Each row has a class, written after it.
[ 162 -290 -113  334   39 -154  -25  284    5  190 -230 -398  142  100
  209 -374  -80 -117  -67  258   72  345   32  502 -190 -210   83 -195
  318  188  110 -194  247]
Z
[ 188 -510 -250  304  358   66  308 -138   16  222  254    6  271 -166
  444  126  267  401   79  355 -324 -346  287  570 -125  -72 -196  238
  254 -195 -152  -16  128]
D
[ 150   18  -54  301   50 -416  106  -10  171   52   51 -212  160  194
  147 -329  162 -450  -54 -190   92   14   19  803   14 -240  160 -140
   98  -62   66 -437  180]
C
[ 102 -272 -345  122   44   37  179 -219  197 -236  460    2  198   80
   64  203   74 -248 -380   63  -37 -648 -166  290  187  -64    1 -206
  -87  -88   14 -380  157]
Y
[ 113 -299   85  320  -44 -377   67  -17   96   56   13 -284  128  241
  183 -319  164 -286  126  -66   55  105   78  792 -106 -282  265 -217
  134 -157  146 -265  146]
K
[  31 -394 -165  134 -237 -216    3  104  155  232  262 -222  -65  125
 -195    4  -34  -32   75  271  266 -359  181  234 -162  -54 -164   62
  335   58   39 -186 -276]
U
[   7 -189 -277   72   77  -72  216 -223  204 -253  351  131  134   -2
  152  379  155 -165 -272  -26    2 -440  -65  380  179  -24 -120 -109
    0 -229  -43 -228  143]
F
[ 226 -300 -316  290  253   31  299 -178   30   67  232  -51  174 -259
  442   74  252  291  -27  488 -251 -272  374  612  -38  -18 -225  134
  270  -91 -179  -91  135]
U
[ 295 -237 -160  184  207  -25  341 -158   50  272  541  -68  273  -98
  232  147  475   60   90  111 -360 -425  235  756  -23  -14 -111  166
   34 -257  -91  -41  130]
K
[ 224 -198 -123  188  202   78  332  -19 -137  105  107   94  212 -219
  321  153  159  301   54  197 -221 -135  196  547  -55   90  -67  136
  200 -215 -179  110  125]
Y
[  94 -395  140  332   15 -372   33   92   65   77  -66 -316   79  272
  238 -352  102 -172   80  -29   59  200   60  730 -173 -295  288 -262
  110 -120  142 -220  178]
D
[  84   83  -94  332  235 -281  130  -52    9 -113 -170 -213  115   16
  423 -350   12 -253 -246  -42    7  159  106  675   82 -222  186 -208
  242   -7   49 -380  293]
R
[ 113 -304 -188   77 -158 -324   40  150   39  -40  321 -150  -26  124
 -141   29 -127    8 -152  369  179  -49  104  292 -119  -41   35   67
  274  134   90 -204 -216]
U
[ 370 -116 -184  135  213   21  379 -194   12  207  558   -6  244 -113
  132  180  415    8   18   67 -302 -401  224  679   11   46 -102  137
   39 -212  -64  -80  105]
U
[  55 -332 -474  138  112   37  261 -552  239 -379  630   90  246   47
  -15  363  116 -111 -452  207   -2 -838 -127  314  343   56 -181  -88
   49 -140  101 -410  115]
R
[  54 -377 -103   78 -296 -273   43  163  154  148  274 -148  -98  156
 -151   40   20 -101   63  145  250 -312  141  306 -111  -26  -30   97
  222  -34  -11 -168 -282]
F
[ 117 -439  126  362 -111 -357   34   53   67   59  -47 -299  128  292
  169 -353  161 -171  156  -31  110  133  101  691 -212 -263  240 -202
  189 -126  168 -157  134]
K
[ 216 -349 -162  254  216   56  330  -43 -104  108  102   87  216 -189
  282  152  162  345   73  247 -220 -190  219  526  -63   60 -122  188
  262 -183 -132   74  118]
Y
[ 169   30  -34  308  140 -507   78   28  188  150  -37 -234  116  174
  185 -383   91 -412 -102 -231   99  124   48  765  106 -241  172 -158
   54  -21   25 -440  165]
D
[ 109 -163 -278   59  -48  123  243 -191  167 -347  457    1  135   70
  185  240  201 -284 -388   31  -28 -600 -143  321  124  -17   42 -196
 -138 -189  -46 -326  169]
V
[  84 -308  108  320  -32 -347   56   37   45    9  -45 -295  107  231
  264 -327  120 -207   18   19   72  163   88  732 -138 -269  267 -276
  146 -143  140 -250  174]
R
[ 121 -314 -191  248    6 -347   41   87  147   65  331 -245   -3   34
   54 -124  116  -70 -324  282  141 -125  299  456   -5  -89  -90  142
  297  212  138 -421 -180]
C
[ 333 -177 -166  132  227   33  347 -197   48  265  549  -61  269  -68
  178  172  447   15   97   61 -350 -343  218  752  -11  -10 -104  172
   28 -233  -58  -94  119]
V
[  98  -31 -114  327  211 -263  117 -109   66  -78  -61 -172  198   34
  390 -260   86 -318 -105    6   36   69   86  726    8 -224  131 -191
  225  -37   41 -322  233]
Y
[ 103 -349 -503  137  105   94  250 -475  242 -335  611   75  235   35
   41  319   71  -62 -461  272   57 -773 -100  327  282   45 -164  -85
   94 -107  102 -438   80]
V
[ 225 -228 -303  212  206    8  326 -184   63   27  377  -45  204 -203
  453   63  295  280  -82  486 -260 -345  306  671  -19   -2 -200   80
  171 -114 -152 -147  198]
F
[  73 -276 -162  172  -91 -297   14  122   78  100  262 -216  -75   35
  -73  -69    4  -50 -211  280  227 -177  238  278  -30  -12  -61  136
  328  180  135 -229 -245]
K
[ 150 -260  -95  257  207   47  281  -20 -158  107   56   51  231 -233
  387  102  170  357   -2  297 -200  -64  288  503  -87  111 -137  131
  286 -205 -147  119  140]
R
[ 175 -224  -98  226  198   85  288  -42 -144   29  122   40  195 -253
  428   99  204  261   12  252 -224 -106  287  605  -83  133  -35  106
  223 -228 -168   98  142]
B
[ 151  -64  -28  284  -31 -198   40  164   -4   79 -250 -422  139  135
  267 -463   26 -151  -86   99   54  274  -16  530 -134 -222  114 -187
  194  101  163 -285  253]
V
[ 158 -235 -108  296   43 -153  -15  148   22  121 -186 -419  134  129
  199 -364  -40 -129  -57  215   85  288    9  558 -161 -214  121 -134
  263  208  121 -191  204]
Y
[  75 -343 -503  259  149   65  316 -353  258 -348  474  -16  255   65
   70  191  105  -72 -479   92    9 -797 -135  571  221  -16 -232  -54
  269  -52   93 -564  255]
C
[ 102 -388 -180  222  -23 -345   29  146  129   64  290 -220   14   92
   36 -108   86  -38 -280  332  165 -107  253  378  -73  -72 -116  110
  321  208  160 -326 -133]
F
[ 324 -181 -158  122  231   26  337 -182   19  202  496  -48  262  -98
  215  181  420   44   64   93 -288 -331  181  714  -45   29  -72  178
   33 -209  -84    4   98]
Y
[ 152 -432   41  329  -43 -321   43   -7   54   51   -9 -289  180  281
  236 -287  115 -157  101   -8   68   97   59  753 -160 -250  240 -224
  180 -133  164 -165  165]
F
[  68 -425 -435  188  111   74  335 -383  306 -432  569  -21  244  137
  141  251  219  -76 -423   82   -5 -829 -140  582  136  -31 -198 -107
  194 -145   65 -493  266]
Z
[ 119 -227 -349  113   11   84  194 -256  221 -187  488   41  174   54
   22  238  132 -355 -304   15  -37 -647 -129  266  220  -43    3 -168
 -115 -104  -30 -373  151]
K
[ 123   31  -78  336  189 -327  118  -52   39 -132 -131 -197  132   -8
  435 -371   75 -225 -210  -42   30  142  120  730   74 -177  196 -172
  213  -49   80 -356  223]
B
[  60 -213 -126  191 -102 -308   70   57  143  -53  323 -251  -36   72
   57 -118  187 -112 -314  256  182 -225  208  441  -27  -64  -73   87
  229  121  149 -370 -160]
C
[ 137 -167 -127  317  103 -187   39  133   12  145 -200 -336  160   76
  212 -318  -47 -135  -24  166   41  258   30  566 -106 -235   59 -142
  303  163  101 -218  234]
Y
[  74   23 -102  366  216 -315  150  -71   51 -180 -143 -166  110    9
  437 -359   50 -231 -209  -26    0   46   98  679   77 -239  150 -198
  246  -58   54 -378  260]
D
[ 301 -152 -144  153  203  -55  347 -171   19  252  444  -26  257  -74
  166  154  382   94   43   39 -316 -309  221  659   19   15 -106  166
   67 -273 -117  -47  101]
R
[ 145 -131 -367   75  -24  100  222 -259  178 -283  467    2  165    6
  113  252  132 -367 -384   14  -13 -658 -155  334  230   35   58 -159
 -147 -132  -51 -342  138]
B
[ 259 -314 -307  280  296   14  293 -208   89  160  303  -65  193 -238
  436  107  330  189    9  373 -242 -332  362  683    5   23 -208  187
  171 -101 -198  -63  146]
Z
[ 108 -445 -225  140   56 -238  -69  112  217  206  310 -382  -89  175
  -68  -81  -29 -135 -108  399  151   94  218  499 -155 -226   33  114
  244  375  113 -390 -118]
U
[ 130 -419 -140   95 -162 -258    5  128   57  -38  265  -47  -49  141
 -244    1 -168   61  -81  307  213  -68   97  197 -118  -17   93   88
  241  127   99 -160 -243]
Y
[  55 -257 -476  121   80    5  248 -488  227 -343  602  104  218   40
   -4  303   34  -95 -455  216   77 -857 -166  308  362   86  -74  -94
   13 -179   60 -360   73]
K
[ 110 -324 -137   90 -146 -306   33  148   49   -7  276  -50  -62  140
 -202   36 -136   25  -92  249  175  -86   93  228  -90  -32   59   85
  244   90   50 -160 -238]
D
[  82 -307 -530  124  112   97  246 -546  237 -351  667   43  287   85
   -4  346   57 -103 -453  225  -10 -842 -146  325  304   25 -138  -81
   46 -132  115 -398  121]
V
[ 168 -300 -156  242  219   52  313    0  -88   93  106   13  221 -169
  413   90  206  329    7  260 -259 -152  242  619  -82   38 -110  152
  257 -209 -150   53  201]
F
[  84 -249 -534  132  100  149  336 -439  216 -382  597   78  247   60
  -40  346   33 -138 -379  114   13 -899 -197  518  253   40 -185  -75
  209 -106  103 -479  197]
V
[ 159 -147 -106  283   44 -245   16  203   16  163 -196 -420  152  114
  265 -347   15 -229  -51  118   62  344   25  585 -128 -193   78 -106
  238  190  101 -195  255]
F
[ 103 -272 -174  223  -60 -334   59   52  149   12  419 -233   24   55
   29  -86  202 -139 -284  278  137 -244  275  447  -41  -57 -124  153
  239  189  146 -366 -173]
C
[ 226 -279 -135  332   19 -174   23  240  -11  145 -231 -386  129  114
  144 -379  -85 -124  -57  187   43  306   -4  521 -163 -228  127 -134
  294  186  145 -239  219]
U
[  72 -438 -153  125   -7 -236  -76  134  201  284  283 -364  -88  160
  -51  -67    6 -110    4  300  193   47  225  459 -162 -177   49  150
  216  285   98 -273 -173]
B
[ 103 -336 -176  148 -161 -340    8  127   74  -35  278 -101  -25  108
 -125   -5  -80  -21 -100  296  209  -83  183  333  -79   12   44  131
  287  117   38 -145 -240]
B
[ 242 -318 -289  240  233   14  355 -209   75   45  329  -26  186 -189
  493  103  368  350  -30  389 -261 -376  344  666  -34   -5 -200  205
  194 -188 -183  -50  149]
F
[  30 -265 -308  120   71  -51  245 -290  201 -243  347  122  161  -44
  142  382  129 -115 -249   15   -7 -509  -77  384  220  -19  -80 -112
  -13 -299  -12 -246  115]
B
[ 308 -157 -117  140  171    5  376 -122   16  241  457   -8  282 -102
  210  176  434   56   88   53 -336 -349  192  707  -26    0  -78  148
   -5 -302 -137  -20  112]
Y
[  68 -336  107  313  -59 -393   51   71   98   20  -12 -309   65  279
  198 -313  161 -242   83  -45   54  124   72  744 -144 -315  282 -231
  123 -153  137 -226  161]
K
[ 151 -468 -200  241  286   49  305  -45   20  206  215    6  275 -139
  399  147  233  391  106  332 -304 -226  233  555 -160 -102 -155  195
  214 -232 -168    2  146]
Y
[ 273 -214 -327  236  265   37  347 -144   49  194  332 -112  184 -255
  447   54  230  289  -79  448 -196 -256  328  685    2   -4 -142  132
  191  -74 -167 -138  183]
K
[  25 -174 -287   63   45  -36  215 -174  175 -223  304   94  138  -40
  133  370   69 -144 -301   15   19 -411 -147  392  192   -1  -45 -160
  -48 -245  -41 -257  141]
B
[  -9 -381  -75   67 -290 -195  -21  146  170  215  204 -224  -86  145
 -168  -20  -51  -71   97  257  315 -237  108  242 -157  -67  -55   32
  215   62   18 -220 -288]
Y
[  48   10 -117  344  188 -283  108  -75   81 -158  -99 -175  156   27
  433 -304   62 -276 -201   45   56   58   96  692   53 -206  103 -278
  263  -68   37 -346  280]
Z
[  69 -287   88  348  -22 -361   66    4   77    9   -2 -235  138  271
  180 -322  138 -203   85  -59   52   59   56  780 -126 -292  244 -229
  161 -185  149 -255  172]
C
[  94 -502 -184  128 -104 -285  -48  177   60  129  233 -157  -22  156
 -192   31 -161   37  -31  354  215   43  122  237 -172  -48   57  185
  308  189   82 -101 -238]
K
[ 114 -221 -309  109  -14   34  226 -248  177 -293  541  -16  147   56
   86  236  203 -359 -336   54  -86 -727 -116  361  186  -46  -10 -242
 -104 -157   13 -370  145]
U
[ 108 -347  111  340  -36 -347   19   20   45   32  -47 -288  129  290
  184 -342  105 -206  115  -37   73  170   92  752 -157 -272  264 -226
  159 -112  196 -215  157]
V
[ 121 -129 -289   52  -19   93  254 -244  173 -239  485   -7  152   32
  149  290  203 -350 -372  -23  -31 -613 -124  332  201  -13   31 -170
 -161 -166  -65 -343  149]
R
